Below is a small trained network, with its code and all its weights. Each question gives an input and a target symbol and asks what happens when units are switched off, that is, made to give their printed mean instead of their output.

import numpy as np


def w(rows, s, z=0):
    codes = np.array(rows[::2]) - 128.0
    scale = np.full(codes.shape[1], s)
    scale[-1] = z or s
    return codes * scale


def f(y):
    return y / 2 * (1 + np.tanh(0.7978845608 * (y + 0.044715 * y**3)))


def softmax(a):
    e = np.exp(a - a.max(-1, keepdims=True))
    return e / e.sum(-1, keepdims=True)


def log_softmax(a):
    a = a - a.max(-1, keepdims=True)
    return a - np.log(np.exp(a).sum(-1, keepdims=True))


def net(x, mask):
    ids = ['ΓΘΣΩβδεζηπτφψ'.index(c) for c in x.split()]
    T = len(ids)
    res = E[ids] + P[:T]
    u = 0
    for l in range(3):
        r = res
        for j in range(2):
            rows = slice(2 * j, 2 * j + 2)
            q, k, v = (r @ M[l][rows].T for M in (Q, K, V))
            z = softmax(np.where(np.tri(T) > 0, q @ k.T / 2**0.5, -1e9)) @ v
            o = O[l][rows]
            res = res + np.where(mask[u + j], z, o[:, -1]) @ o[:, :-1]
        u += 2
        y = f(res @ A[l][:, :-1].T + A[l][:, -1])
        res = res + np.where(mask[u : u + 4], y, B[l][:, -1]) @ B[l][:, :-1]
        u += 4
    return log_softmax(res[-1] @ U[:, :-1].T + U[:, -1])


Q, K, V, O, A, B = {}, {}, {}, {}, {}, {}
E = w([
[104,120,133,154,101],'Γ',
[90,52,120,148,201],'Θ',
[52,114,109,130,253],'Σ',
[131,138,144,133,102],'Ω',
[142,87,146,187,140],'β',
[122,186,87,182,74],'δ',
[175,86,149,199,149],'ε',
[173,136,170,113,63],'ζ',
[195,84,182,100,142],'η',
[164,158,120,80,135],'π',
[119,90,85,93,71],'τ',
[208,153,91,134,84],'φ',
[138,164,112,153,115],'ψ',
],0.025)
P = w([
[253,4,29,226,174],'0',
[170,67,57,138,189],'1',
[167,136,75,101,166],'2',
[139,213,81,15,89],'3',
[133,96,84,92,204],'4',
[94,155,166,123,203],'5',
[78,172,131,35,157],'6',
[67,163,135,33,168],'7',
[132,167,72,55,159],'8',
],0.0035)
Q[0] = w([
[168,91,121,140,144],'0.h0',
[251,138,51,163,105],'0.h0',
[136,148,43,155,204],'0.h1',
[140,143,137,171,85],'0.h1',
],0.011)
K[0] = w([
[213,188,56,69,154],'0.h0',
[122,144,161,133,81],'0.h0',
[143,142,113,127,246],'0.h1',
[143,85,165,162,1],'0.h1',
],0.0075)
V[0] = w([
[218,107,53,214,159],'0.h0',
[27,215,148,170,180],'0.h0',
[47,158,89,129,129],'0.h1',
[1,64,216,97,9],'0.h1',
],0.0075)
O[0] = w([
[53,81,182,113,174,236],'0.h0',
[255,141,45,104,48,1],'0.h0',
[168,179,185,162,104,84],'0.h1',
[210,111,129,211,127,78],'0.h1',
],0.0077,0.0061)
A[0] = w([
[56,161,67,158,228,18],'0.n0',
[102,1,122,81,127,237],'0.n1',
[119,224,120,124,42,8],'0.n2',
[76,186,72,103,60,128],'0.n3',
],0.0067,0.0016)
B[0] = w([
[165,216,125,171,147,183],'0.n0',
[118,186,167,90,2,253],'0.n1',
[78,52,128,131,135,124],'0.n2',
[97,66,95,188,232,144],'0.n3',
],0.0083,0.0078)
Q[1] = w([
[131,138,239,176,177],'1.h0',
[43,254,145,195,44],'1.h0',
[111,66,185,100,231],'1.h1',
[151,131,199,126,148],'1.h1',
],0.0075)
K[1] = w([
[152,153,222,184,187],'1.h0',
[138,162,47,192,85],'1.h0',
[127,198,83,121,60],'1.h1',
[133,103,3,98,69],'1.h1',
],0.0079)
V[1] = w([
[87,157,72,150,90],'1.h0',
[144,81,84,114,165],'1.h0',
[99,128,42,110,1],'1.h1',
[101,86,169,62,136],'1.h1',
],0.0088)
O[1] = w([
[235,37,57,183,203,154],'1.h0',
[77,132,141,105,109,43],'1.h0',
[135,194,63,79,3,179],'1.h1',
[186,127,43,103,90,254],'1.h1',
],0.0062,0.0059)
A[1] = w([
[143,2,143,119,70,254],'1.n0',
[195,173,138,114,96,175],'1.n1',
[123,98,40,51,93,65],'1.n2',
[133,70,171,194,84,128],'1.n3',
],0.0095,0.0029)
B[1] = w([
[171,162,237,131,184,254],'1.n0',
[109,75,146,82,54,153],'1.n1',
[1,178,220,208,118,204],'1.n2',
[113,240,126,134,190,168],'1.n3',
],0.0089,0.0066)
Q[2] = w([
[200,105,140,101,195],'2.h0',
[183,255,65,83,194],'2.h0',
[179,250,151,212,112],'2.h1',
[241,151,114,220,155],'2.h1',
],0.0074)
K[2] = w([
[147,145,92,53,198],'2.h0',
[254,111,128,202,118],'2.h0',
[99,75,83,16,57],'2.h1',
[172,131,95,163,165],'2.h1',
],0.0075)
V[2] = w([
[118,92,176,151,139],'2.h0',
[100,137,181,138,159],'2.h0',
[137,156,70,139,103],'2.h1',
[87,137,98,2,57],'2.h1',
],0.008)
O[2] = w([
[177,92,150,114,5,195],'2.h0',
[160,174,26,192,3,254],'2.h0',
[177,211,159,63,162,51],'2.h1',
[182,26,53,64,194,170],'2.h1',
],0.0057,0.0082)
A[2] = w([
[87,144,140,88,87,196],'2.n0',
[111,115,51,190,166,174],'2.n1',
[123,120,113,98,253,74],'2.n2',
[149,176,104,2,114,3],'2.n3',
],0.0092,0.0033)
B[2] = w([
[93,8,109,119,222,255],'2.n0',
[241,148,193,208,183,174],'2.n1',
[123,176,175,145,1,145],'2.n2',
[56,205,162,157,235,149],'2.n3',
],0.0068,0.006)
U = w([
[127,71,81,140,150,41],'Γ',
[128,122,134,106,161,17],'Θ',
[147,255,133,77,101,128],'Σ',
[156,177,57,101,5,96],'Ω',
[127,133,133,104,145,97],'β',
[125,139,85,182,154,3],'δ',
[132,153,152,90,148,125],'ε',
[196,153,158,57,80,252],'ζ',
[162,121,195,28,133,100],'η',
[47,179,74,52,158,225],'π',
[49,126,128,140,81,78],'τ',
[91,184,108,134,89,38],'φ',
[154,142,71,117,157,238],'ψ',
],0.0096,0.0033)

Each question gives the input, a string of symbols that net reads in full, and the target symbol t.
The units are the heads (2 rows each of Q, K, V and O) and the neurons (one row each of A and B). Each row of codes is followed by its name. A weight is (code - 128) times the scale printed after its matrix; where a second scale follows, it is the last column's (O, A, B and U).
mask holds one flag per unit, layer by layer, with each layer's heads first. A switched-off unit (its flag False) gives its mean, the last column of its rows in O or B, instead of its output. The means were averaged over made-up inputs and are rounded, as every weight is.
A unit's drop is (log p(t) with every unit on - log p(t) with that unit switched off) / (log p(t) with every unit on - log p(t) with every unit switched off).
The circuit of an input: a set's keep is (log p(t) with only the set's units on - log p(t) with every unit switched off) / (log p(t) with every unit on - log p(t) with every unit switched off). Starting from the 12 units with the biggest drops (on a tie, the unit counted first), units are removed one at a time, each time the one whose removal leaves the highest keep (on an exact tie, the one counted first), for as long as the keep stays at least 0.8.
circuit, biggest first: the units of the circuit, biggest drop first
most important unit: the unit with the biggest drop
top k neurons: the k neurons with the biggest drops, biggest first
k most important neurons of layer l: the k neurons of layer l with the biggest drops, biggest first
heads that matter: for each layer, one digit per head in row order, 1 if its drop is at least 0.15 and else 0, layers parted by /
drop when u is switched off: that unit's drop, to one decimal
input Γ τ β, target Ω: heads that matter => 00 / 01 / 00
input τ τ Θ, target Ω: 2 most important neurons of layer 1 => [1.n2; 1.n0]
input τ ε ε Ω ε δ, target δ: most important unit => 2.n1
input Γ τ φ ζ Ω ψ Ω Σ, target Σ: circuit, biggest first => [2.n2; 0.n0]
input Ω β Ω η τ, target τ: top 3 neurons => [1.n2; 0.n0; 0.n1]
input β τ ε, target Ω: circuit, biggest first => [1.h1; 0.n1]
input ψ ε ε π, target π: circuit, biggest first => [0.h1; 2.n3]
input ε ε ε, target τ: heads that matter => 10 / 01 / 01
input Ω Θ φ Ω τ ζ π, target π: heads that matter => 00 / 00 / 00
input φ φ Ω, target π: heads that matter => 01 / 00 / 00
input δ τ Γ, target Ω: circuit, biggest first => [1.h1; 0.h0]
input ε δ τ τ Γ, target Ω: top 2 neurons => [1.n2; 1.n0]
input ε Θ ψ τ τ Ω, target Ω: top 2 neurons => [1.n0; 1.n2]
input ε Γ Γ Ω τ τ τ Θ, target Ω: most important neuron of layer 1 => [1.n0]
input τ β τ Σ, target Σ: heads that matter => 10 / 00 / 00
input Γ φ β τ, target τ: top 2 neurons => [1.n2; 0.n1]
input τ β ζ Γ τ β, target Ω: 2 most important neurons of layer 2 => [2.n0; 2.n3]
input ζ π β η ε τ ε, target Ω: 2 most important neurons of layer 0 => [0.n1; 0.n0]
input η φ Ω ε τ δ τ Ω, target Ω: drop when 1.h1 is switched off => 0.6
input ζ τ ε Γ Ω δ, target δ: drop when 1.n3 is switched off => 0.0
